Below is a small trained network, with its code and all its weights. Each question gives an input and a class and asks what happens when units are switched off, that is, made to give their printed mean instead of their output.

import numpy as np


def w(rows, s, z=0):
    codes = np.array(rows[::2]) - 128.0
    scale = np.full(codes.shape[1], s)
    scale[-1] = z or s
    return codes * scale


def f(y):
    return y / 2 * (1 + np.tanh(0.7978845608 * (y + 0.044715 * y**3)))


def log_softmax(a):
    a = a - a.max(-1, keepdims=True)
    return a - np.log(np.exp(a).sum(-1, keepdims=True))


def net(x, mask):
    res = np.array(x, float).reshape(1, 7) / 4 @ E
    y = f(res @ A[0][:, :-1].T + A[0][:, -1])
    res = res + np.where(mask, y, B[0][:, -1]) @ B[0][:, :-1]
    return log_softmax(res[-1] @ U[:, :-1].T + U[:, -1])


A, B = {}, {}
E = w([
[106,235,156],'x0',
[92,107,66],'x1',
[116,105,5],'x2',
[163,185,255],'x3',
[58,211,123],'x4',
[225,94,132],'x5',
[98,56,154],'x6',
],0.0062)
A[0] = w([
[137,134,141,122],'n0',
[102,145,164,25],'n1',
[119,122,139,59],'n2',
[132,207,94,4],'n3',
[142,138,96,105],'n4',
[107,111,186,91],'n5',
[139,131,137,91],'n6',
[212,167,88,157],'n7',
[113,202,106,49],'n8',
[105,132,190,56],'n9',
[81,115,186,44],'n10',
[44,92,163,132],'n11',
[143,152,112,78],'n12',
[171,126,121,122],'n13',
[48,93,120,128],'n14',
[129,246,82,32],'n15',
[79,110,109,151],'n16',
[122,109,151,90],'n17',
[128,105,123,100],'n18',
[149,101,136,73],'n19',
[205,179,140,59],'n20',
[131,89,112,41],'n21',
[103,129,168,96],'n22',
[55,93,204,56],'n23',
[150,150,124,122],'n24',
[136,135,108,101],'n25',
[131,54,154,101],'n26',
[48,90,137,72],'n27',
[179,134,122,140],'n28',
[132,117,111,101],'n29',
[190,112,134,150],'n30',
[133,65,152,85],'n31',
[149,102,89,52],'n32',
[232,96,130,160],'n33',
[72,113,129,134],'n34',
[151,133,136,106],'n35',
[13,94,233,11],'n36',
[147,130,92,82],'n37',
[97,103,115,137],'n38',
[161,184,108,59],'n39',
[139,137,123,169],'n40',
[77,92,206,40],'n41',
[141,160,103,68],'n42',
],0.011,0.0041)
B[0] = w([
[137,125,113,136],'n0',
[191,168,147,135],'n1',
[150,170,158,101],'n2',
[126,239,189,160],'n3',
[100,105,122,133],'n4',
[190,130,100,166],'n5',
[145,150,136,117],'n6',
[73,18,84,211],'n7',
[153,239,158,182],'n8',
[206,125,112,173],'n9',
[192,159,148,152],'n10',
[122,78,139,186],'n11',
[119,138,149,117],'n12',
[148,117,107,145],'n13',
[40,59,162,190],'n14',
[62,247,137,236],'n15',
[64,57,137,178],'n16',
[153,167,141,120],'n17',
[109,145,137,121],'n18',
[161,179,152,121],'n19',
[92,65,90,189],'n20',
[90,163,155,122],'n21',
[178,137,115,153],'n22',
[198,158,158,181],'n23',
[106,115,119,140],'n24',
[108,125,134,121],'n25',
[124,246,155,171],'n26',
[81,107,186,154],'n27',
[136,95,103,162],'n28',
[100,130,132,122],'n29',
[166,92,70,190],'n30',
[138,232,164,153],'n31',
[74,133,137,140],'n32',
[172,35,27,254],'n33',
[103,88,150,161],'n34',
[144,133,128,129],'n35',
[230,172,198,225],'n36',
[82,113,118,129],'n37',
[58,97,129,153],'n38',
[79,136,133,144],'n39',
[125,100,106,157],'n40',
[219,171,142,171],'n41',
[122,140,156,122],'n42',
],0.012,0.0038)
U = w([
[172,131,174,67],'0',
[129,166,12,25],'1',
[82,127,168,149],'2',
[93,127,114,94],'3',
[136,173,32,191],'4',
[77,247,82,126],'5',
[155,132,95,254],'6',
[119,138,145,46],'7',
],0.013,0.007)

Each question gives the input, the list of numbers given to net, and the class t.
The units are the neurons (one row each of A and B). Each row of codes is followed by its name. A weight is (code - 128) times the scale printed after its matrix; where a second scale follows, it is the last column's (A, B and U).
mask holds one flag per neuron, in row order. A switched-off neuron (its flag False) gives its mean, the last column of its row in B, instead of its output. The means were averaged over made-up inputs and are rounded, as every weight is.
A unit's drop is (log p(t) with every unit on - log p(t) with that unit switched off) / (log p(t) with every unit on - log p(t) with every unit switched off).
The circuit of an input: a set's keep is (log p(t) with only the set's units on - log p(t) with every unit switched off) / (log p(t) with every unit on - log p(t) with every unit switched off). Starting from the 12 units with the biggest drops (on a tie, the unit counted first), units are removed one at a time, each time the one whose removal leaves the highest keep (on an exact tie, the one counted first), for as long as the keep stays at least 0.8.
units of the circuit, in order: the units of the circuit, biggest drop first
k most important neurons: the k neurons with the biggest drops, biggest first
drop of u: that unit's drop, to one decimal
input [-6,5,-7,-2,7,-3,4], class 0: units of the circuit, in order : n36, n23
input [7,7,3,-5,-1,-7,-1], class 2: units of the circuit, in order : n14, n16
input [5,2,4,-3,3,8,-7], class 5: units of the circuit, in order : n15
input [-1,1,-4,7,-7,0,-1], class 6: units of the circuit, in order : n33, n30
input [-1,1,7,-3,8,-6,-2], class 5: 2 most important neurons : n15, n8
input [8,-1,-2,-3,3,6,0], class 5: units of the circuit, in order : n15, n33
input [1,-7,-7,-2,-1,5,0], class 1: 2 most important neurons : n33, n36
input [-7,0,6,-2,1,7,-7], class 1: 2 most important neurons : n33, n7
input [3,0,-3,-2,-3,5,4], class 1: 2 most important neurons : n36, n33
input [5,0,-3,-6,7,-4,4], class 2: drop of n14 : 0.3
input [2,-6,-5,-3,0,-3,-7], class 5: drop of n33 : 0.3
input [0,-2,3,8,-3,4,-8], class 1: drop of n33 : 0.2
input [2,-4,-2,-8,-7,7,-2], class 1: drop of n33 : 0.3
